Here is a tiny trained network, its code and every weight. The questions are about switching its units off for an input and a class, where a switched-off unit gives its printed mean instead of its output.

import numpy as np


def w(rows, s, z=0):
    codes = np.array(rows[::2]) - 128.0
    scale = np.full(codes.shape[1], s)
    scale[-1] = z or s
    return codes * scale


def f(y):
    return np.maximum(y, 0)


def log_softmax(a):
    a = a - a.max(-1, keepdims=True)
    return a - np.log(np.exp(a).sum(-1, keepdims=True))


def net(x, mask):
    res = np.array(x, float).reshape(1, 7) / 4 @ E
    y = f(res @ A[0][:, :-1].T + A[0][:, -1])
    res = res + np.where(mask, y, B[0][:, -1]) @ B[0][:, :-1]
    return log_softmax(res[-1] @ U[:, :-1].T + U[:, -1])


A, B = {}, {}
E = w([
[119,127,124,126,125],'x0',
[127,126,128,126,128],'x1',
[176,224,172,16,55],'x2',
[215,119,144,129,215],'x3',
[80,116,254,147,164],'x4',
[112,246,128,165,164],'x5',
[223,145,178,221,58],'x6',
],0.0059)
A[0] = w([
[186,141,136,147,159,118],'N0',
[42,129,119,152,44,122],'N1',
[201,170,10,148,152,107],'N2',
[194,136,137,60,167,85],'N3',
[67,125,82,198,104,75],'N4',
[73,146,94,54,161,129],'N5',
[168,127,123,182,63,108],'N6',
[166,139,151,135,76,121],'N7',
[125,156,132,62,164,46],'N8',
[83,135,218,146,118,96],'N9',
[76,207,121,180,157,67],'N10',
[142,129,142,186,103,58],'N11',
[163,39,159,65,128,168],'N12',
[147,239,114,139,221,134],'N13',
[163,86,111,180,200,57],'N14',
[181,125,125,103,221,140],'N15',
[34,189,124,156,67,136],'N16',
[145,130,47,97,97,114],'N17',
[131,152,121,100,77,61],'N18',
[102,102,134,87,154,76],'N19',
[133,157,175,78,82,59],'N20',
[83,123,97,101,180,44],'N21',
[120,64,154,133,102,73],'N22',
[111,131,219,114,203,92],'N23',
[73,91,93,179,150,62],'N24',
[143,176,148,24,97,26],'N25',
[156,101,135,112,149,254],'N26',
],0.012,0.0052)
B[0] = w([
[77,192,120,125,126,186],'N0',
[113,214,147,22,147,232],'N1',
[151,69,248,111,80,239],'N2',
[142,160,133,125,181,188],'N3',
[182,131,115,89,188,192],'N4',
[70,208,165,227,94,233],'N5',
[53,145,117,210,112,221],'N6',
[82,168,119,184,137,207],'N7',
[149,139,118,182,119,170],'N8',
[142,87,214,118,94,208],'N9',
[178,72,38,159,90,193],'N10',
[119,168,119,210,114,167],'N11',
[113,81,34,103,97,237],'N12',
[99,58,34,66,119,253],'N13',
[206,165,134,124,189,200],'N14',
[77,240,129,96,108,217],'N15',
[79,159,96,62,118,240],'N16',
[126,81,193,92,75,214],'N17',
[192,140,119,112,130,176],'N18',
[141,109,116,186,69,164],'N19',
[197,104,118,154,197,202],'N20',
[153,144,146,251,85,174],'N21',
[175,82,91,155,100,166],'N22',
[138,87,224,87,73,220],'N23',
[219,150,123,163,189,198],'N24',
[248,110,90,174,190,224],'N25',
[60,184,85,33,159,242],'N26',
],0.018,0.0057)
U = w([
[122,194,112,82,146,255],'0',
[243,158,116,152,206,28],'1',
[173,98,222,100,53,46],'2',
[122,153,90,115,127,246],'3',
[95,174,100,215,106,73],'4',
[117,156,103,95,133,195],'5',
[122,76,1,109,90,46],'6',
],0.0078,0.007)

Each question gives the input, the list of numbers given to net, and the class t.
The units are the neurons (one row each of A and B). Each row of codes is followed by its name. A weight is (code - 128) times the scale printed after its matrix; where a second scale follows, it is the last column's (A, B and U).
mask holds one flag per neuron, in row order. A switched-off neuron (its flag False) gives its mean, the last column of its row in B, instead of its output. The means were averaged over made-up inputs and are rounded, as every weight is.
A unit's drop is (log p(t) with every unit on - log p(t) with that unit switched off) / (log p(t) with every unit on - log p(t) with every unit switched off).
The circuit of an input: a set's keep is (log p(t) with only the set's units on - log p(t) with every unit switched off) / (log p(t) with every unit on - log p(t) with every unit switched off). Starting from the 12 units with the biggest drops (on a tie, the unit counted first), units are removed one at a time, each time the one whose removal leaves the highest keep (on an exact tie, the one counted first), for as long as the keep stays at least 0.8.
units of the circuit, in order: the units of the circuit, biggest drop first
most important unit: the unit with the biggest drop
top k neurons: the k neurons with the biggest drops, biggest first
drop when u is switched off: that unit's drop, to one decimal
input [2,-6,3,-2,-5,7,-1], class 6: top neuron -> N13
input [-2,-2,3,0,-8,-8,-4], class 2: top 2 neurons -> N17; N2
input [3,0,-7,7,-1,-4,8], class 4: top 2 neurons -> N6; N11
input [-7,-6,-7,-4,6,-2,3], class 1: units of the circuit, in order -> N24; N4
input [-3,-5,0,-6,-5,7,-5], class 6: top 3 neurons -> N10; N13; N15
input [-1,2,7,0,6,-7,6], class 1: top 4 neurons -> N20; N25; N13; N16
input [-6,-4,-3,-2,1,8,5], class 6: units of the circuit, in order -> N10; N13
input [-1,3,0,-5,0,8,3], class 6: units of the circuit, in order -> N10; N13
input [-6,1,-4,-3,5,5,-7], class 4: top 3 neurons -> N5; N21; N2
input [-3,1,-1,-3,-6,8,3], class 6: units of the circuit, in order -> N13; N10
input [-4,-4,6,4,-6,7,-7], class 4: top 2 neurons -> N5; N8
input [4,-4,-7,1,6,6,1], class 1: units of the circuit, in order -> N24; N14
input [-2,2,-4,4,-7,-6,1], class 2: top 2 neurons -> N2; N17
input [2,1,-2,6,-4,6,8], class 4: most important unit -> N6
input [-5,3,-6,8,-6,3,8], class 0: top 2 neurons -> N14; N15
input [-1,-7,3,4,7,5,-2], class 2: top 2 neurons -> N23; N9
input [3,-1,-4,-3,-5,2,-3], class 2: units of the circuit, in order -> N2; N17
input [4,-2,4,-1,-8,-7,6], class 2: top 3 neurons -> N2; N17; N13
input [-2,0,4,7,-1,-6,8], class 4: units of the circuit, in order -> N6; N7
input [-3,3,6,0,4,-8,0], class 6: most important unit -> N12
input [3,-4,1,-6,3,-5,-7], class 4: top 4 neurons -> N5; N21; N19; N13
input [8,7,-1,1,4,-2,-8], class 4: units of the circuit, in order -> N5; N21
input [-2,2,-8,1,-7,-4,8], class 1: top 3 neurons -> N14; N4; N24
input [7,1,-7,-8,-7,-3,3], class 0: top 2 neurons -> N1; N25
input [-7,2,8,-6,4,2,4], class 1: drop when N25 is switched off -> 0.5
input [-2,-1,8,7,-8,-6,1], class 1: drop when N1 is switched off -> 0.1
input [-4,-3,-4,4,-6,5,8], class 4: units of the circuit, in order -> N6
input [-2,2,7,-6,-8,-7,-5], class 2: drop when N13 is switched off -> 0.2
